The symbols move the objects like this.
state | za fo di sa da
cq | bl jq lh qs cd
dz | qc gl pf bz zd
qs | zn cd gg mp cq
dr | hp lm cj gd cg
cd | dm rc nh cq jq
jt | th lz jf mq dn
ds | qt hq ht mg sg
dd | nh gq gt gp pq
jq | sf lj rj cd rc
lh | cq rj gp gg nh
rc | ns zn qg jq lj
pq | rj sj zq dd gq
gb | sg rl rg ht tq
cg | mt qb cr dr lm
jl | bp dj hp nm zt
zd | sm jf ll dz gl
rj | jq mp pq nh qg
rg | gb th sm rf hf
mb | nm mt gd rh hp
hf | tq pc mq rg th
lm | jc rh nr cg qb
cj | dr nr rl hq cr
hq | gd cr tq sg cj
lc | jf bz nz tc tz
mh | dn qc tz jf zj
zq | pq bp hs gt dt
rf | ht hf qc lz rg
cn | gz zs lj ns gf
qb | sn mb qt lm rh
dj | gp zq jc zt gt
gz | pf tn cn zf hj
pc | ft ht dn th bt
zj | lz sm bz mh qc
gt | dd dt sn dj zq
th | rl bt jt hf pc
hs | zq jl rh sn nm
hm | rh dr sg qt gd
sf | fh cn jq dm ns
gp | lh pq dj hn dd
qg | rc qs gq rj mp
fl | nz zf dm zs fh
ht | ds tq rf bt gb
mq | hf dn gl sm jt
dt | gq hn nm zq bp
zs | tn fh bl gf fl
tn | tc ff zs hj nz
rh | hs hp hm qb mb
gd | mb cg hq hm dr
sj | mp lh bp gq gg
lz | bt rg zj dn rf
gg | qs nh hn sj lh
nm | dt zt mb hs jl
hj | ll nz gf gz tn
hn | gg dd zt bp gp
gq | qg gg dt pq sj
mp | lj cq sj qg qs
hp | jl jc dr mb mt
ns | zf gf rc sf cn
gf | hj fl zn cn zs
cr | cg qt ft cj nr
lj | cn bl mp rc zn
zf | nb hj ns fh gz
tz | mh dz ff lc bz
ll | zd lc hj pf tc
sm | rg jt zd qc mq
tq | hq ft hf gb rl
mt | zt sn cg hp jc
ff | tz pf fh nz nb
bl | zs sf cq zn dm
jc | dj hs lm mt sn
tc | gl tz tn ll lc
gl | mq mh tc zd jf
qc | rf mq dz zj sm
zn | gf dm qs lj bl
rl | cj mg th tq ft
dn | pc rf mh jt lz
ft | cr ds pc rl mg
bz | zj zd nb tz dz
jf | jt zj lc gl mh
sn | gt nm qb jc hs
nr | lm hm mg cr qt
dm | fl ns cd bl sf
nz | lc nb fl tn ff
zt | hn gt mt jl dj
bt | mg gb lz pc ht
sg | hm cj gb ds hq
pf | dz tc gz nb ll
mg | nr sg bt ft ds
fh | ff gz sf fl zf
nh | cd qg dd lh rj
bp | sj gp jl dt hn
qt | qb gd ds nr hm
nb | bz ll zf ff pf

The rows follow the links: the fewer symbols apart two objects are, the more alike their rows tend to be.

Each row is also shifted at random along 5 hidden directions that mean nothing.

Name the object of each row.
[51,-4,-15,-20,-9,14,11,-15,4,3,1,-16,-19,-24,-5,3,25,9,-4,-8,21,-2,-17,7,26,3,-16,-6,-3,-15,-27,-13,32,5,24,-20,23,-18,-10,-4,26,-1,15,3,1,7,-15,11,8,17,11,13,13,9,8,-3,-8,14]: lc
[-46,0,-1,-23,-20,3,-11,-17,15,2,11,-8,-8,-11,-16,-5,22,-29,2,-12,13,-20,-24,-6,4,-7,-25,-21,24,-6,-19,-17,28,19,18,-7,7,0,-3,19,13,-1,14,19,10,27,-22,39,22,1,5,-6,-17,4,14,22,10,-3]: bl
[-31,4,12,4,14,3,-2,0,-24,32,52,-7,9,48,22,8,-39,12,-5,39,-33,21,15,-4,-15,2,14,5,-17,34,34,2,-18,11,-56,49,-18,5,32,-20,-35,-3,-22,49,1,-2,24,-12,-30,-14,-7,7,-1,-5,-14,-12,-4,0]: lm
[210,-2,1,5,-7,2,-14,-2,23,19,26,16,9,-11,-13,-3,-28,-19,-8,-12,-14,-23,-3,-29,-20,-16,-14,-21,11,40,22,2,-10,15,-24,-19,-17,21,-8,31,-20,0,10,-3,12,-14,-10,-7,15,-28,-13,-8,-39,0,5,38,31,-17]: sj
[-174,10,14,-53,-26,38,-22,-27,-1,31,52,-18,-1,-13,-2,-22,43,-45,5,-6,6,4,-65,-4,-19,-36,-17,-17,31,-7,-34,-32,82,32,17,-1,14,15,-13,14,17,-6,14,61,1,80,-8,103,8,-8,-2,-23,-36,-21,14,11,6,-18]: lh
[-144,3,18,29,14,12,1,30,-11,-10,-39,19,13,-1,16,9,-11,71,-5,-5,-12,12,6,-2,-18,-10,29,19,-56,-7,-9,24,-20,-49,-4,-25,-12,16,-31,-9,2,6,6,-78,-14,-22,21,-61,-19,2,-16,-2,12,-20,-1,-15,-11,-18]: rh
[-18,-6,3,7,-9,19,-5,3,27,6,-17,10,-5,-43,-13,11,-5,43,-15,-31,7,-26,-14,-26,0,-14,-17,-18,-34,15,-18,6,5,-18,9,-65,-4,11,-45,23,12,5,35,-68,5,-29,-20,-49,16,-1,-11,6,-8,2,15,30,13,-14]: cq
[-18,-11,-13,-7,14,28,26,-21,1,30,26,-23,-18,-58,10,-3,-10,6,-14,-1,12,18,1,0,29,6,-6,7,0,35,15,-1,31,14,0,-36,23,-26,-13,-30,-2,-4,-7,20,-11,-41,0,-12,-20,12,8,27,32,19,-19,-18,-19,28]: qc
[49,-7,-7,-13,-10,1,-6,-22,25,15,27,-7,-7,-34,-18,-9,-4,-49,-5,-14,9,-22,-8,-17,7,-3,-30,-24,38,30,14,-11,16,33,2,-21,4,-4,0,18,-7,-3,4,28,11,-9,-24,24,19,-9,3,1,-17,17,1,30,18,5]: dm
[-20,4,-4,-33,-2,19,10,-16,-43,35,59,-37,-17,74,26,27,5,54,-4,54,-15,31,-11,22,16,10,2,3,-47,-16,-22,-24,23,9,-34,71,10,-17,38,-36,8,-4,-1,73,3,44,17,9,-31,17,10,26,22,-3,5,-33,-26,16]: th
[-105,-3,15,10,24,25,3,-11,3,46,52,0,13,-53,15,-23,-46,-37,-12,1,-19,21,7,-24,-18,-15,10,6,25,80,61,13,9,23,-37,-28,-9,8,-8,-14,-46,-5,-28,32,-14,-45,18,3,-29,-26,-13,0,-6,1,-33,-1,2,0]: jc
[-3,-16,-9,32,35,17,35,-2,7,22,0,-4,-8,-72,14,4,-48,36,-23,-5,1,18,35,-10,27,15,9,17,-22,62,46,26,-14,-9,-17,-60,7,-23,-23,-36,-23,0,-16,-33,-17,-102,10,-82,-31,6,-1,36,46,24,-32,-19,-19,28]: rg
[13,2,6,13,20,-2,6,4,-17,16,24,1,11,15,18,-4,-32,-7,-1,23,-21,23,21,2,-11,5,21,16,3,29,39,10,-19,6,-34,26,-11,2,20,-21,-31,-2,-28,29,-8,-18,25,-8,-27,-12,-4,3,6,-2,-22,-19,-7,6]: nr
[15,5,-2,-12,13,14,9,-12,-11,8,17,-5,11,-42,12,-40,15,-71,10,-2,7,33,-12,16,-6,-9,21,26,60,8,21,-2,41,22,16,-3,18,-5,1,-19,-8,-7,-33,52,-22,18,21,78,-17,-8,5,-16,-1,-8,-27,-31,-12,9]: rl
[42,0,12,16,4,3,-10,10,6,17,17,15,11,11,1,9,-38,21,-9,3,-24,-8,9,-23,-21,-9,2,-9,-23,34,22,11,-27,-6,-36,-6,-24,20,-5,12,-24,2,4,-18,6,-24,5,-40,-4,-19,-16,-1,-18,-5,1,20,15,-17]: zq
[142,4,7,3,5,26,-5,5,5,19,17,18,20,-34,6,-21,-11,-15,-3,-13,-13,10,-18,-14,-30,-28,15,8,9,27,15,9,20,0,-9,-32,-5,25,-28,11,-13,-1,-1,-10,-10,0,15,18,-8,-25,-18,-18,-29,-19,-9,3,12,-20]: mt
[1,-7,-13,-25,0,34,19,-23,-8,30,31,-30,-24,-23,10,10,10,36,-13,8,11,14,-17,6,30,3,-12,-2,-26,6,-19,-15,43,8,2,-17,25,-24,-9,-25,18,-3,12,21,-3,-3,-4,-5,-14,19,10,28,26,11,1,-15,-19,21]: jf
[-36,5,4,8,13,-4,7,12,-26,-4,-2,-1,6,35,19,6,-7,26,3,24,-12,24,14,16,-3,8,24,20,-21,-12,5,7,-15,-14,-15,34,-4,-3,16,-23,-6,0,-16,6,-8,4,24,-13,-23,4,0,3,16,-9,-9,-29,-16,3]: ds
[3,2,-13,-32,-6,11,9,-20,-11,-2,9,-22,-10,-17,2,-18,43,-43,10,1,22,18,-24,24,17,1,-3,10,39,-28,-20,-19,52,21,33,9,30,-19,6,-15,23,-5,-9,51,-9,42,0,75,0,14,17,-3,9,1,-4,-23,-16,17]: zj
[-21,11,-5,-35,-11,2,3,-7,-33,-11,4,-21,-7,51,12,-1,50,-2,16,24,8,25,-23,38,8,3,10,15,3,-63,-42,-23,36,3,21,58,21,-12,25,-19,30,-3,-5,51,-4,77,12,66,-7,20,15,-5,10,-13,9,-36,-22,8]: rf
[-34,-1,-8,23,-7,-71,-9,13,21,-66,-68,15,3,20,-30,-5,16,-62,21,-15,20,-35,38,11,9,30,-10,-6,55,-39,7,7,-58,0,35,27,-8,-10,30,23,1,4,-12,-18,12,-6,-23,8,38,7,16,-16,0,19,4,19,13,8]: fl
[-8,-10,-3,9,28,55,31,-8,-2,42,19,-8,-7,-88,23,-5,-27,47,-24,-11,1,31,-4,-9,15,-12,14,19,-34,55,20,15,34,-12,-9,-80,18,-11,-48,-36,-6,-2,-2,-30,-25,-66,18,-48,-38,4,-7,27,33,4,-26,-26,-22,15]: gb
[103,-9,-15,-16,-12,1,3,-22,10,20,35,-20,-21,10,-10,19,-8,9,-10,9,3,-18,-2,-9,24,12,-32,-26,-7,15,-3,-16,4,23,-13,7,4,-16,15,4,3,-2,15,32,18,-7,-23,-13,11,6,10,23,2,21,12,21,6,15]: gz
[-8,3,6,31,-10,-74,-23,27,11,-55,-50,24,12,78,-24,16,-9,-19,17,4,-8,-40,43,-1,-12,25,-6,-15,14,-33,8,9,-88,-10,-5,60,-34,12,43,34,-12,6,-3,-24,23,3,-15,-27,33,-6,2,-17,-18,8,16,31,23,-12]: mp
[59,-2,0,-23,15,44,13,-28,-23,70,96,-27,-3,-8,29,-6,-30,-4,-15,34,-23,39,-13,-4,0,-11,5,7,-3,60,35,-12,41,35,-50,14,8,-7,14,-35,-28,-8,-21,88,-9,-2,24,24,-42,-13,-2,18,3,-1,-23,-23,-12,14]: sg
[-10,2,13,-10,1,70,-2,-2,10,39,16,11,9,-86,10,-19,3,30,-17,-34,-1,13,-51,-23,-24,-50,8,4,-27,33,-16,7,67,-15,9,-95,9,27,-77,8,10,-1,25,-50,-19,-4,9,4,-11,-14,-23,-10,-21,-27,-1,3,4,-27]: jl

From each start, follow one symbol. Which object do you reach?
Answer with the object's name.
new walk
[160,5,9,29,1,-29,-16,29,-2,-14,-11,27,18,69,-2,21,-35,30,2,14,-31,-16,28,-12,-28,3,11,-6,-31,0,14,15,-67,-20,-39,38,-37,26,20,23,-21,5,2,-31,15,-6,9,-51,5,-20,-15,-9,-24,-10,10,19,21,-23]
fo -> gt
new walk
[-25,-6,10,-10,1,26,-7,-21,7,61,82,-12,-3,-8,5,8,-46,0,-19,14,-25,-3,-6,-34,-10,-14,-19,-25,-8,74,35,-7,10,32,-54,-5,-16,9,5,2,-35,-4,1,47,10,-22,-4,-12,-13,-22,-11,14,-19,6,-5,26,14,-4]
sa -> dd
new walk
[-111,-6,7,16,31,39,23,-3,-4,34,16,-3,5,-77,24,-15,-31,14,-17,-6,-5,34,5,-9,1,-10,22,24,-10,58,38,20,19,-6,-13,-59,9,-6,-33,-34,-21,-2,-19,-16,-27,-61,23,-30,-38,-4,-9,15,27,1,-34,-26,-18,11]
da -> cj
new walk
[-169,7,19,7,-3,-32,-22,11,-9,-12,4,7,15,63,0,2,-9,-25,12,20,-19,-6,14,0,-23,5,5,-6,14,-7,14,0,-37,6,-22,61,-26,14,38,9,-21,0,-14,28,9,25,5,14,2,-11,-3,-17,-18,-8,2,9,9,-13]
za -> sj
new walk
[-11,-8,-8,7,-8,-31,-3,-4,11,-10,-3,-7,-14,37,-15,27,-13,14,-3,9,1,-28,25,-6,20,25,-25,-22,-11,-2,2,-5,-40,6,-12,26,-10,-13,28,9,-3,3,8,3,21,-18,-24,-40,17,9,10,18,9,23,13,23,7,12]
za -> tn
new walk
[-44,-1,-6,-38,-6,36,14,-18,-43,44,60,-43,-29,73,29,46,6,106,-14,53,-14,28,-19,18,27,9,-6,-4,-88,-17,-43,-27,31,-4,-36,53,13,-21,23,-40,21,-2,18,49,5,37,11,-27,-33,28,9,42,34,-1,16,-30,-31,17]
sa -> dn
new walk
[-63,2,14,20,-3,5,-12,23,15,-13,-37,26,12,-15,-5,3,-5,35,-4,-25,-3,-15,-5,-17,-21,-16,7,-4,-29,-2,-12,16,-16,-32,7,-41,-14,24,-35,21,4,6,20,-77,0,-14,-2,-40,10,-7,-16,-12,-14,-14,10,18,12,-26]
za -> lh
new walk
[-40,-4,1,32,2,-62,-12,9,34,-46,-45,24,13,-16,-31,-20,-11,-93,15,-24,11,-36,41,-10,-4,19,-10,-9,77,7,43,15,-57,15,19,2,-17,0,21,28,-24,2,-22,-10,9,-34,-21,9,33,-13,5,-20,-14,20,-10,32,24,2]
da -> lj
new walk
[-3,-14,-12,-5,-4,10,12,-16,11,19,16,-18,-25,-14,-6,25,-13,43,-17,0,8,-14,6,-11,31,13,-28,-19,-32,19,-6,-7,1,5,-8,-22,7,-20,-4,-6,7,1,20,-7,11,-35,-21,-50,3,15,7,33,21,24,9,13,-4,18]
di -> zs
new walk
[-120,-13,-10,-12,4,10,16,-29,8,25,31,-29,-23,-37,-1,4,-9,-9,-12,2,13,-2,4,-5,34,15,-25,-11,10,34,14,-10,18,27,-2,-17,16,-30,6,-19,-4,-4,-3,36,2,-34,-17,-8,-6,13,14,29,27,28,-10,3,-10,29]
za -> bz
new walk
[2,16,9,-25,-15,31,-5,16,-45,3,0,-7,-1,83,26,29,35,106,3,31,-15,26,-36,24,-14,-17,23,13,-89,-68,-73,-14,26,-42,-6,45,3,16,-5,-12,40,2,28,-16,-2,80,25,-2,-17,16,-7,-1,1,-38,29,-33,-20,-22]
sa -> cj
new walk
[-105,1,-8,-8,-12,-39,-4,-5,2,-39,-31,-9,-9,26,-16,-2,36,-42,17,-1,21,-15,8,20,19,22,-12,-5,38,-47,-18,-13,-9,11,34,36,8,-18,30,4,17,-1,-6,22,9,29,-18,37,23,19,20,-5,9,13,8,1,-3,14]
fo -> nb
new walk
[-25,-2,-3,1,16,14,18,-5,-20,18,19,-15,-6,2,21,7,-12,29,-7,21,-6,27,9,11,13,9,12,15,-23,11,10,2,5,-2,-17,9,8,-15,7,-33,-6,-3,-12,19,-10,-16,16,-18,-29,9,3,19,29,4,-14,-29,-22,17]
da -> ht
new walk
[-183,-6,0,3,-6,-10,-2,-3,21,-20,-32,-2,-10,-32,-16,-1,16,-8,0,-23,22,-20,1,-4,15,7,-17,-10,11,-9,-12,0,1,-3,31,-31,7,-10,-14,10,13,2,11,-30,3,-15,-23,-8,19,13,7,3,10,13,7,15,0,6]
sa -> ns
new walk
[-16,15,11,-35,-9,34,-9,-4,-37,26,42,-14,5,50,24,1,26,26,5,29,-16,32,-40,16,-21,-24,17,10,-27,-28,-35,-19,47,0,-14,44,5,14,5,-13,14,-3,4,45,-7,78,26,54,-21,-2,-6,-11,-13,-32,10,-27,-12,-16]
da -> dr
new walk
[75,17,-12,-67,-33,0,-9,-19,-46,-5,35,-36,-15,112,8,11,74,-4,24,47,5,20,-45,48,9,4,-5,0,2,-94,-72,-49,54,20,15,113,23,-11,54,-10,45,-5,8,105,11,140,6,109,5,23,21,-8,-6,-18,30,-30,-17,4]
fo -> jt
new walk
[-65,-9,-12,1,0,-20,10,-10,4,-9,-6,-16,-18,8,-8,13,-1,3,-2,6,12,-10,20,6,30,26,-17,-8,2,-4,2,-4,-17,8,4,12,6,-25,20,-9,3,0,-2,11,8,-22,-16,-21,6,18,15,20,26,25,1,3,-7,23]
za -> dz
new walk
[203,5,5,-17,-5,20,-16,-14,12,32,56,10,20,-33,-3,-37,-9,-86,3,-8,-13,4,-28,-19,-36,-32,0,-5,62,43,32,-7,36,39,-14,-12,-4,26,-6,23,-25,-6,-12,56,-3,26,6,79,4,-40,-13,-30,-53,-15,-11,19,27,-20]
za -> gp
